Here is a tiny trained network, its code and every weight. The questions are about switching its units off for an input and a target symbol, where a switched-off unit gives its printed mean instead of its output.

import numpy as np


def w(rows, s, z=0):
    codes = np.array(rows[::2]) - 128.0
    scale = np.full(codes.shape[1], s)
    scale[-1] = z or s
    return codes * scale


def norm(h):
    return h / np.sqrt((h * h).mean(-1, keepdims=True) + 1e-5)


def f(y):
    return np.maximum(y, 0)


def softmax(a):
    e = np.exp(a - a.max(-1, keepdims=True))
    return e / e.sum(-1, keepdims=True)


def log_softmax(a):
    a = a - a.max(-1, keepdims=True)
    return a - np.log(np.exp(a).sum(-1, keepdims=True))


def net(x, mask):
    ids = ['δεηθλμξτφψω'.index(c) for c in x.split()]
    T = len(ids)
    res = E[ids] + P[:T]
    r = norm(res)
    for j in range(3):
        rows = slice(2 * j, 2 * j + 2)
        q, k, v = (r @ M[0][rows].T for M in (Q, K, V))
        z = softmax(np.where(np.tri(T) > 0, q @ k.T / 2**0.5, -1e9)) @ v
        o = O[0][rows]
        res = res + np.where(mask[j], z, o[:, -1]) @ o[:, :-1]
    y = f(norm(res) @ A[0][:, :-1].T + A[0][:, -1])
    res = res + np.where(mask[3:15], y, B[0][:, -1]) @ B[0][:, :-1]
    return log_softmax(norm(res)[-1] @ U[:, :-1].T + U[:, -1])


Q, K, V, O, A, B = {}, {}, {}, {}, {}, {}
E = w([
[143,68,74],'δ',
[135,131,99],'ε',
[230,131,168],'η',
[201,117,139],'θ',
[143,136,100],'λ',
[111,156,247],'μ',
[111,157,249],'ξ',
[134,133,49],'τ',
[219,114,134],'φ',
[209,113,150],'ψ',
[137,134,51],'ω',
],0.014)
P = w([
[78,123,254],'0',
[178,167,199],'1',
[199,175,123],'2',
[195,167,116],'3',
[180,159,113],'4',
[175,150,105],'5',
[161,140,98],'6',
[156,133,96],'7',
[150,129,94],'8',
[140,123,94],'9',
[131,115,90],'10',
],0.0083)
Q[0] = w([
[196,102,109],'H0',
[162,51,210],'H0',
[131,170,122],'H1',
[148,57,215],'H1',
[185,101,178],'H2',
[161,4,115],'H2',
],0.015)
K[0] = w([
[138,81,111],'H0',
[7,31,142],'H0',
[131,103,181],'H1',
[165,210,86],'H1',
[37,150,156],'H2',
[92,98,218],'H2',
],0.017)
V[0] = w([
[43,55,97],'H0',
[77,183,1],'H0',
[181,3,106],'H1',
[69,109,156],'H1',
[123,69,157],'H2',
[178,79,105],'H2',
],0.01)
O[0] = w([
[147,45,151,104],'H0',
[59,104,106,32],'H0',
[77,2,120,253],'H1',
[150,123,191,65],'H1',
[104,142,91,173],'H2',
[161,179,131,135],'H2',
],0.0072,0.004)
A[0] = w([
[69,254,108,84],'N0',
[110,184,130,144],'N1',
[96,87,93,151],'N2',
[122,160,121,77],'N3',
[115,163,77,173],'N4',
[102,137,160,146],'N5',
[123,150,170,93],'N6',
[100,77,148,2],'N7',
[88,137,105,52],'N8',
[175,99,164,125],'N9',
[60,102,139,56],'N10',
[95,115,107,71],'N11',
],0.02,0.0044)
B[0] = w([
[97,141,5,205],'N0',
[122,124,34,174],'N1',
[128,143,144,253],'N2',
[106,137,118,144],'N3',
[140,170,155,204],'N4',
[96,93,132,158],'N5',
[135,99,103,173],'N6',
[124,155,114,163],'N7',
[159,113,110,137],'N8',
[141,194,123,228],'N9',
[137,145,148,152],'N10',
[140,110,139,159],'N11',
],0.023,0.0067)
U = w([
[208,247,199,85],'δ',
[249,109,104,74],'ε',
[175,51,113,156],'η',
[86,32,134,254],'θ',
[108,136,112,109],'λ',
[86,146,102,108],'μ',
[63,153,89,139],'ξ',
[78,127,166,175],'τ',
[97,137,110,106],'φ',
[113,134,116,76],'ψ',
[29,130,168,242],'ω',
],0.011,0.006)

Each question gives the input, a string of symbols that net reads in full, and the target symbol t.
The units are the heads (2 rows each of Q, K, V and O) and the neurons (one row each of A and B). Each row of codes is followed by its name. A weight is (code - 128) times the scale printed after its matrix; where a second scale follows, it is the last column's (O, A, B and U).
mask holds one flag per unit, heads first, then neurons. A switched-off unit (its flag False) gives its mean, the last column of its rows in O or B, instead of its output. The means were averaged over made-up inputs and are rounded, as every weight is.
A unit's drop is (log p(t) with every unit on - log p(t) with that unit switched off) / (log p(t) with every unit on - log p(t) with every unit switched off).
The circuit of an input: a set's keep is (log p(t) with only the set's units on - log p(t) with every unit switched off) / (log p(t) with every unit on - log p(t) with every unit switched off). Starting from the 12 units with the biggest drops (on a tie, the unit counted first), units are removed one at a time, each time the one whose removal leaves the highest keep (on an exact tie, the one counted first), for as long as the keep stays at least 0.8.
units of the circuit, in order: the units of the circuit, biggest drop first
unit that matters most: the unit with the biggest drop
k most important neurons: the k neurons with the biggest drops, biggest first
heads that matter: for each layer, one digit per head in row order, 1 if its drop is at least 0.15 and else 0, layers parted by /
drop of u: that unit's drop, to one decimal
input ξ ε μ δ μ μ δ δ ξ δ, target θ: units of the circuit, in order : N9, N0, H0, N1
input δ φ δ μ θ, target δ: 2 most important neurons : N9, N0
input ξ ξ ε μ δ ξ ξ δ, target ε: heads that matter : 011
input ξ δ δ δ ψ ψ φ τ ξ ξ η, target δ: units of the circuit, in order : N0
input δ θ θ ω, target δ: units of the circuit, in order : H1, N0, N4, H0
input ω θ ξ φ δ θ λ δ ξ τ μ, target ω: heads that matter : 100
input δ δ μ ξ δ φ, target δ: 2 most important neurons : N9, N0
input δ λ ε ξ ε ω φ δ μ θ ξ, target δ: heads that matter : 100
input ω τ φ ξ ε δ λ θ ξ θ, target δ: 4 most important neurons : N0, N1, N2, N6
input ξ ψ μ ω δ δ μ δ τ δ, target θ: units of the circuit, in order : N9, N0, N1, H0
input δ η λ φ δ μ τ δ, target η: units of the circuit, in order : N9, N0, N1
input η η δ φ ξ ε λ δ, target ε: heads that matter : 110
input δ τ δ μ δ ξ ψ δ δ ξ τ, target δ: units of the circuit, in order : N4, N0, N1
input ω ξ ξ θ ξ δ, target δ: unit that matters most : H1
input ω ω ε ψ ξ ω δ δ μ, target ω: 2 most important neurons : N5, N0
input ω φ δ, target δ: 2 most important neurons : N0, N1
input ξ η δ δ ω ξ ψ, target δ: 4 most important neurons : N0, N1, N9, N6
input φ ξ λ μ μ μ λ τ ε ψ, target δ: 2 most important neurons : N0, N1
input δ δ ξ θ λ, target δ: drop of H1 : 1.7
input δ ξ ξ φ μ ξ ω λ, target δ: drop of N0 : 0.4
input ω φ ψ δ ξ, target ω: unit that matters most : H0
input τ μ ω μ ω λ λ φ, target δ: drop of N9 : 0.5
